Below are the code and all the weights of a small trained network. Each question names an input and a class and asks about switching units off, where a switched-off unit gives its printed mean instead of its output.

import numpy as np


def w(rows, s, z=0):
    codes = np.array(rows[::2]) - 128.0
    scale = np.full(codes.shape[1], s)
    scale[-1] = z or s
    return codes * scale


def f(y):
    return np.maximum(y, 0)


def log_softmax(a):
    a = a - a.max(-1, keepdims=True)
    return a - np.log(np.exp(a).sum(-1, keepdims=True))


def net(x, mask):
    res = np.array(x, float).reshape(1, 8) / 4 @ E
    y = f(res @ A[0][:, :-1].T + A[0][:, -1])
    res = res + np.where(mask, y, B[0][:, -1]) @ B[0][:, :-1]
    return log_softmax(res[-1] @ U[:, :-1].T + U[:, -1])


A, B = {}, {}
E = w([
[150,148,79,113],'x0',
[157,73,1,38],'x1',
[113,119,118,123],'x2',
[96,160,93,196],'x3',
[166,198,80,156],'x4',
[207,155,152,163],'x5',
[144,189,131,81],'x6',
[241,132,130,20],'x7',
],0.0071)
A[0] = w([
[144,148,110,159,253],'N0',
[89,170,184,38,109],'N1',
[71,193,187,175,253],'N2',
[95,95,199,55,255],'N3',
[195,167,111,91,229],'N4',
[48,81,75,89,112],'N5',
[182,74,27,106,249],'N6',
[70,106,60,114,122],'N7',
[86,58,39,160,95],'N8',
[2,75,175,80,212],'N9',
[206,180,142,163,125],'N10',
[98,23,131,85,152],'N11',
[65,28,181,117,89],'N12',
[159,159,105,212,242],'N13',
],0.0091,0.003)
B[0] = w([
[148,127,122,190,182],'N0',
[131,153,152,177,167],'N1',
[133,100,65,199,232],'N2',
[127,132,71,201,210],'N3',
[164,131,129,210,223],'N4',
[136,178,99,112,189],'N5',
[193,135,126,184,254],'N6',
[133,195,86,2,177],'N7',
[164,231,129,109,189],'N8',
[135,154,76,133,223],'N9',
[112,117,122,147,189],'N10',
[197,100,144,151,203],'N11',
[151,165,125,152,195],'N12',
[85,83,131,219,209],'N13',
],0.0076,0.0079)
U = w([
[164,54,147,254,252],'0',
[97,91,169,70,3],'1',
[236,186,166,163,72],'2',
[187,164,120,104,203],'3',
[67,135,81,113,57],'4',
],0.009,0.0031)

Each question gives the input, the list of numbers given to net, and the class t.
The units are the neurons (one row each of A and B). Each row of codes is followed by its name. A weight is (code - 128) times the scale printed after its matrix; where a second scale follows, it is the last column's (A, B and U).
mask holds one flag per neuron, in row order. A switched-off neuron (its flag False) gives its mean, the last column of its row in B, instead of its output. The means were averaged over made-up inputs and are rounded, as every weight is.
A unit's drop is (log p(t) with every unit on - log p(t) with that unit switched off) / (log p(t) with every unit on - log p(t) with every unit switched off).
The circuit of an input: a set's keep is (log p(t) with only the set's units on - log p(t) with every unit switched off) / (log p(t) with every unit on - log p(t) with every unit switched off). Starting from the 12 units with the biggest drops (on a tie, the unit counted first), units are removed one at a time, each time the one whose removal leaves the highest keep (on an exact tie, the one counted first), for as long as the keep stays at least 0.8.
circuit, biggest first: the units of the circuit, biggest drop first
unit that matters most: the unit with the biggest drop
k most important neurons: the k neurons with the biggest drops, biggest first
drop when u is switched off: that unit's drop, to one decimal
input [3,7,7,-2,3,-5,-6,5], class 2: 2 most important neurons	[N6 N11]
input [-5,5,5,0,-4,8,7,-8], class 4: circuit, biggest first	[N6 N4 N11]
input [8,8,-4,-7,1,-4,-3,7], class 2: unit that matters most	N6
input [7,-1,3,2,-7,-4,-4,-5], class 4: circuit, biggest first	[N6 N7]
input [8,-2,-4,-6,-3,-2,3,-4], class 4: circuit, biggest first	[N6 N4]
input [1,-5,1,3,0,-6,3,-7], class 4: circuit, biggest first	[N6 N4]
input [-2,3,-6,-2,-2,-2,5,-5], class 4: 2 most important neurons	[N6 N4]
input [8,4,-1,-1,-7,2,1,-8], class 4: 2 most important neurons	[N4 N7]
input [5,7,7,8,3,7,-5,-5], class 2: 2 most important neurons	[N8 N7]
input [-1,3,-4,-5,1,-1,-6,-3], class 2: drop when N2 is switched off	0.1
input [-7,2,6,-8,-8,-3,-2,-1], class 2: drop when N11 is switched off	0.2
input [5,5,4,-5,-8,1,-5,0], class 2: drop when N12 is switched off	0.1
